Below are the code and all the weights of a small trained network. Each question names an input and a target symbol and asks about switching units off, where a switched-off unit gives its printed mean instead of its output.

import numpy as np


def w(rows, s, z=0):
    codes = np.array(rows[::2]) - 128.0
    scale = np.full(codes.shape[1], s)
    scale[-1] = z or s
    return codes * scale


def norm(h):
    return h / np.sqrt((h * h).mean(-1, keepdims=True) + 1e-5)


def softmax(a):
    e = np.exp(a - a.max(-1, keepdims=True))
    return e / e.sum(-1, keepdims=True)


def log_softmax(a):
    a = a - a.max(-1, keepdims=True)
    return a - np.log(np.exp(a).sum(-1, keepdims=True))


def net(x, mask):
    ids = ['ΓΘΛΞαεζημτφψω'.index(c) for c in x.split()]
    T = len(ids)
    res = E[ids] + P[:T]
    u = 0
    for l in range(3):
        r = norm(res)
        for j in range(2):
            rows = slice(4 * j, 4 * j + 4)
            q, k, v = (r @ M[l][rows].T for M in (Q, K, V))
            z = softmax(np.where(np.tri(T) > 0, q @ k.T / 4**0.5, -1e9)) @ v
            o = O[l][rows]
            res = res + np.where(mask[u + j], z, o[:, -1]) @ o[:, :-1]
        u += 2
    return log_softmax(norm(res)[-1] @ U[:, :-1].T + U[:, -1])


Q, K, V, O = {}, {}, {}, {}
E = w([
[144,115,113,175,120,136,136,118,147,118,132],'Γ',
[128,117,99,149,105,102,90,101,135,121,136],'Θ',
[119,106,99,152,127,119,126,106,132,119,130],'Λ',
[144,125,104,147,139,97,118,122,135,129,136],'Ξ',
[143,123,106,143,117,126,144,91,123,147,151],'α',
[130,118,135,129,100,117,101,132,127,117,122],'ε',
[119,107,108,109,122,95,102,122,121,141,156],'ζ',
[86,171,153,66,78,219,195,129,166,35,123],'η',
[98,95,107,151,97,118,109,128,143,120,152],'μ',
[151,110,98,6,172,101,183,181,155,75,160],'τ',
[186,161,80,63,145,101,70,67,180,55,145],'φ',
[106,137,74,156,128,101,120,122,182,142,159],'ψ',
[194,140,104,113,80,91,101,177,206,89,203],'ω',
],0.018)
P = w([
[96,152,140,144,122,87,162,77,169,111,122],'0',
[147,172,60,121,110,135,163,104,87,145,156],'1',
[172,101,63,97,109,197,101,144,97,174,123],'2',
[151,61,154,105,153,141,114,115,180,153,94],'3',
[88,121,223,133,172,88,177,73,186,111,139],'4',
[58,197,177,160,165,115,162,99,76,93,230],'5',
[84,132,120,135,171,197,69,155,82,143,218],'6',
[137,101,121,113,164,159,105,121,162,216,122],'7',
[88,119,155,87,142,98,171,97,177,173,122],'8',
[42,166,96,84,117,1,125,79,103,107,198],'9',
],0.0089)
Q[0] = w([
[111,27,81,188,103,4,197,132,126,179,72],'0.h1',
[62,118,182,111,253,206,93,127,92,230,99],'0.h1',
[118,112,144,91,95,190,190,194,227,105,162],'0.h1',
[89,144,116,75,81,94,216,120,194,83,135],'0.h1',
[60,106,84,65,184,64,149,75,141,188,138],'0.h2',
[102,163,122,97,96,144,150,192,150,131,117],'0.h2',
[183,102,112,124,75,140,176,170,122,33,200],'0.h2',
[140,123,100,143,91,199,101,114,150,113,240],'0.h2',
],0.0041)
K[0] = w([
[89,118,143,201,147,124,99,142,99,146,191],'0.h1',
[175,167,145,124,64,96,254,76,109,209,15],'0.h1',
[86,112,207,86,114,111,180,230,113,71,120],'0.h1',
[173,190,133,129,121,240,149,123,111,113,204],'0.h1',
[77,129,125,109,168,111,121,77,166,191,137],'0.h2',
[121,136,51,123,129,169,102,185,197,146,224],'0.h2',
[121,111,177,208,213,169,77,108,140,192,202],'0.h2',
[69,150,82,109,136,157,117,100,140,91,181],'0.h2',
],0.0055)
V[0] = w([
[152,67,68,60,66,144,173,164,224,106,99],'0.h1',
[135,136,3,106,111,82,99,45,213,170,89],'0.h1',
[84,111,90,120,196,200,90,142,121,45,156],'0.h1',
[144,144,162,174,117,144,129,90,99,138,111],'0.h1',
[139,139,112,91,54,104,201,106,177,37,141],'0.h2',
[92,210,21,72,49,76,188,153,249,119,179],'0.h2',
[124,151,172,135,166,193,94,166,32,150,124],'0.h2',
[188,79,200,53,139,99,159,92,131,137,117],'0.h2',
],0.0037)
O[0] = w([
[110,143,137,179,159,196,162,156,108,137,86,155],'0.h1',
[141,42,134,236,131,146,187,184,63,93,153,254],'0.h1',
[59,165,125,144,173,119,122,83,185,157,179,121],'0.h1',
[116,83,123,110,162,121,140,106,197,146,91,117],'0.h1',
[223,77,99,152,95,83,203,194,42,96,113,186],'0.h2',
[150,56,190,147,177,183,117,87,86,149,123,241],'0.h2',
[158,239,3,113,145,46,139,100,126,134,172,24],'0.h2',
[92,86,125,145,38,60,130,129,179,109,42,128],'0.h2',
],0.0049,0.0063)
Q[1] = w([
[151,145,90,171,55,114,142,149,108,169,85],'1.h1',
[141,32,130,158,128,126,145,106,143,97,166],'1.h1',
[75,88,166,155,142,132,159,141,115,244,112],'1.h1',
[150,99,129,77,149,168,145,138,174,61,158],'1.h1',
[115,98,143,154,128,87,148,101,114,207,85],'1.h2',
[63,146,158,236,73,99,89,128,81,254,87],'1.h2',
[163,65,129,158,144,166,117,84,114,80,157],'1.h2',
[126,131,169,66,144,132,138,119,161,65,149],'1.h2',
],0.0095)
K[1] = w([
[174,97,157,163,85,142,178,134,100,108,69],'1.h1',
[73,164,144,171,98,124,132,115,148,195,126],'1.h1',
[88,136,189,133,163,207,137,139,37,113,93],'1.h1',
[142,197,115,119,114,92,31,127,204,153,188],'1.h1',
[139,123,117,169,134,176,97,112,36,109,87],'1.h2',
[152,50,245,126,110,173,185,144,3,95,77],'1.h2',
[97,126,151,197,112,112,97,146,138,182,189],'1.h2',
[74,121,79,79,164,59,93,139,145,178,122],'1.h2',
],0.0078)
V[1] = w([
[123,138,90,140,152,112,108,40,107,143,42],'1.h1',
[156,99,112,154,96,104,159,144,132,149,131],'1.h1',
[152,124,120,89,124,79,81,90,167,76,171],'1.h1',
[64,132,66,181,94,116,127,108,89,64,55],'1.h1',
[122,125,176,254,80,150,107,131,176,186,185],'1.h2',
[59,87,100,166,117,158,185,224,138,115,175],'1.h2',
[151,137,139,101,147,145,76,72,110,64,137],'1.h2',
[90,128,166,72,156,105,187,189,110,103,136],'1.h2',
],0.006)
O[1] = w([
[48,141,216,44,216,139,59,91,149,251,199,68],'1.h1',
[111,234,47,140,133,127,191,169,148,132,85,208],'1.h1',
[217,121,116,105,178,155,121,82,204,162,213,92],'1.h1',
[105,208,163,112,186,201,112,139,112,181,100,112],'1.h1',
[169,207,77,2,119,74,61,58,175,122,136,255],'1.h2',
[92,201,74,71,128,95,131,202,173,206,109,234],'1.h2',
[121,25,144,223,69,129,114,32,72,73,207,132],'1.h2',
[79,104,72,132,171,93,202,209,105,142,104,84],'1.h2',
],0.0051,0.0052)
Q[2] = w([
[78,124,254,138,175,207,162,140,151,121,139],'2.h1',
[89,150,116,158,76,5,177,52,144,70,128],'2.h1',
[72,196,164,104,183,73,171,111,65,25,188],'2.h1',
[173,214,50,191,133,186,55,169,26,98,224],'2.h1',
[132,116,203,110,167,163,132,92,156,93,162],'2.h2',
[205,49,56,116,141,209,78,166,134,215,84],'2.h2',
[90,218,74,118,196,247,59,167,2,107,187],'2.h2',
[200,147,16,105,104,82,136,133,93,63,206],'2.h2',
],0.0074)
K[2] = w([
[191,171,138,150,123,134,162,100,34,195,75],'2.h1',
[135,153,84,94,165,205,101,131,78,57,254],'2.h1',
[160,135,37,138,127,234,81,203,53,166,129],'2.h1',
[185,11,103,75,128,218,90,130,215,148,59],'2.h1',
[207,142,89,169,115,91,118,96,70,174,91],'2.h2',
[126,81,201,129,117,30,172,81,224,131,76],'2.h2',
[152,59,127,108,133,207,99,143,166,177,26],'2.h2',
[163,64,92,107,125,147,74,154,178,83,178],'2.h2',
],0.0086)
V[2] = w([
[180,145,143,138,164,154,109,172,194,16,148],'2.h1',
[149,141,131,109,84,163,101,11,115,108,106],'2.h1',
[138,179,125,178,255,71,151,89,97,101,76],'2.h1',
[211,158,158,212,168,49,30,181,107,147,89],'2.h1',
[145,179,214,108,86,196,127,160,96,76,76],'2.h2',
[101,111,154,84,94,58,61,148,94,126,142],'2.h2',
[40,152,62,179,102,187,38,94,139,89,70],'2.h2',
[215,210,135,219,50,77,154,133,185,223,191],'2.h2',
],0.0064)
O[2] = w([
[168,124,194,114,164,154,227,163,148,28,130,120],'2.h1',
[106,62,70,82,142,47,167,199,74,176,144,112],'2.h1',
[83,191,172,172,205,52,142,94,73,120,187,169],'2.h1',
[167,215,209,151,92,50,154,184,161,179,135,130],'2.h1',
[165,89,144,34,90,76,100,32,222,161,190,108],'2.h2',
[146,84,127,232,69,151,156,136,185,171,129,2],'2.h2',
[190,66,189,148,253,159,123,138,121,161,75,45],'2.h2',
[254,125,37,121,104,158,57,175,82,107,145,209],'2.h2',
],0.0074,0.0036)
U = w([
[173,183,150,11,193,126,119,130,171,117,139,69],'Γ',
[163,73,157,182,142,94,137,179,127,197,139,159],'Θ',
[72,127,161,133,208,130,131,101,117,144,121,153],'Λ',
[133,191,179,186,104,73,126,151,124,124,180,144],'Ξ',
[104,123,63,125,99,98,77,131,95,143,145,112],'α',
[156,108,163,96,87,103,145,117,199,177,138,176],'ε',
[98,100,122,228,43,142,141,145,151,145,122,108],'ζ',
[132,46,163,117,160,153,134,83,133,89,199,240],'η',
[146,87,124,149,146,173,132,125,171,148,69,202],'μ',
[53,158,144,114,96,175,149,96,144,61,123,138],'τ',
[79,92,125,140,140,105,222,204,108,97,125,137],'φ',
[145,146,119,198,178,171,111,156,82,74,87,4],'ψ',
[203,134,100,128,63,135,158,173,175,63,133,22],'ω',
],0.011,0.0032)

Each question gives the input, a string of symbols that net reads in full, and the target symbol t.
The units are the heads (4 rows each of Q, K, V and O). Each row of codes is followed by its name. A weight is (code - 128) times the scale printed after its matrix; where a second scale follows, it is the last column's (O and U).
mask holds one flag per head, layer by layer. A switched-off head (its flag False) gives its mean, the last column of its rows in O, instead of its output. The means were averaged over made-up inputs and are rounded, as every weight is.
A unit's drop is (log p(t) with every unit on - log p(t) with that unit switched off) / (log p(t) with every unit on - log p(t) with every unit switched off).
The circuit of an input: a set's keep is (log p(t) with only the set's units on - log p(t) with every unit switched off) / (log p(t) with every unit on - log p(t) with every unit switched off). Starting from all 6 units, units are removed one at a time, each time the one whose removal leaves the highest keep (on an exact tie, the one counted first), for as long as the keep stays at least 0.8.
circuit, biggest first: the units of the circuit, biggest drop first
unit that matters most: the unit with the biggest drop
heads that matter: for each layer, one digit per head in row order, 1 if its drop is at least 0.15 and else 0, layers parted by /
drop of u: that unit's drop, to one decimal
input α Λ φ α Ξ, target Λ: heads that matter	00 / 10 / 11
input η α α α, target η: unit that matters most	2.h1
input ω α Ξ ε, target ω: circuit, biggest first	(2.h1 2.h2)
input ψ α ζ Λ ζ, target α: heads that matter	00 / 00 / 10
input Ξ η ζ Ξ μ φ ω μ α, target φ: heads that matter	00 / 00 / 10
input α α ω α α ψ Ξ ε, target α: heads that matter	00 / 00 / 10
input τ α α α, target τ: heads that matter	00 / 00 / 01
input Γ ζ φ α Ξ τ ζ α Ξ α, target ζ: circuit, biggest first	(2.h2 2.h1)
input α ω α α α α Ξ Ξ, target α: heads that matter	00 / 00 / 10
input Γ ψ α φ α α α Ξ ψ, target α: circuit, biggest first	(2.h1 2.h2)
input Γ Γ ω Ξ τ ε ω η φ, target ω: circuit, biggest first	(2.h2 2.h1)
input Λ α μ α ε α, target μ: heads that matter	00 / 00 / 11
input Ξ ω Ξ τ Θ Γ, target Ξ: circuit, biggest first	(2.h1 1.h1)
input Ξ ω Γ Ξ Θ Ξ τ ψ, target Θ: heads that matter	00 / 00 / 11
input Γ τ α α, target Γ: heads that matter	00 / 01 / 01
input φ φ α α α ω α ζ α, target ω: heads that matter	00 / 00 / 11
input ω Θ ω τ α, target Θ: unit that matters most	2.h1
input ψ μ φ α α, target μ: heads that matter	00 / 01 / 11
input α ψ τ Γ Ξ, target ψ: heads that matter	00 / 00 / 01
input α Ξ α Ξ ψ ψ Λ τ α α, target Λ: heads that matter	00 / 00 / 01
input α α α ω Ξ ψ Θ, target ω: circuit, biggest first	(2.h1)
input α Ξ α Θ, target α: heads that matter	00 / 10 / 10
input α ψ ψ ψ Ξ ω Θ φ, target ω: circuit, biggest first	(1.h1 0.h1)
input τ α α Ξ τ, target φ: drop of 1.h2	1.2
input Ξ α α α α α Ξ Ξ Θ α, target Ξ: drop of 2.h1	0.8
input Ξ α ε Ξ α Ξ φ φ Λ, target Ξ: drop of 2.h1	0.9
input ψ φ α, target ψ: unit that matters most	2.h2
input Γ ζ φ α ε, target ζ: drop of 2.h1	0.2
